W =
array([[-120.92, -106.44,  -17.99,  -87.14,   20.36,   43.81,  -20.63,
        -226.27, -154.51,   33.43],
       [ -96.20, -109.01,  -77.24,   30.69,  223.33, -137.46, -153.65,
         150.08, -144.26, -113.06],
       [ -94.55,  -99.66,  -70.80,   29.52,  219.00, -140.96, -124.17,
         157.95, -130.32, -121.56]])
The entry just right of -20.63? -226.27
The entry just right of -226.27 is -154.51
The entry just left of 219.00 -> 29.52
The entry just right of -120.92 -> -106.44
The entry just right of -96.20? -109.01
The entry just right of 223.33? -137.46
The entry just right of -87.14? 20.36
The entry just left of the smallest entry is -20.63
The entry just right of 219.00 -> -140.96
The entry just left of -144.26 -> 150.08
The largest entry? 223.33
The entry just right of -144.26: -113.06
The entry just right of -140.96? -124.17
The entry just left of the largest entry -> 30.69

Read these off the grid that follows.
1) What is the 3rd smallest entry?
2) What is the last entry in the row that holds the largest entry?
3) What is the entry just right of the largest entry?
4) What is the first entry, reading row by row?
5) What is the smallest entry?
6) What is the first entry of the smallest entry's row?
7) What is the entry directly above -36?
8) What is the largest entry in the last row?
array([[ 33,   4, -27,   5,  -8,  18],
       [ -8,  27, -36, -43,  30, -34]])
1) -34
2) 18
3) 4
4) 33
5) -43
6) -8
7) -27
8) 30
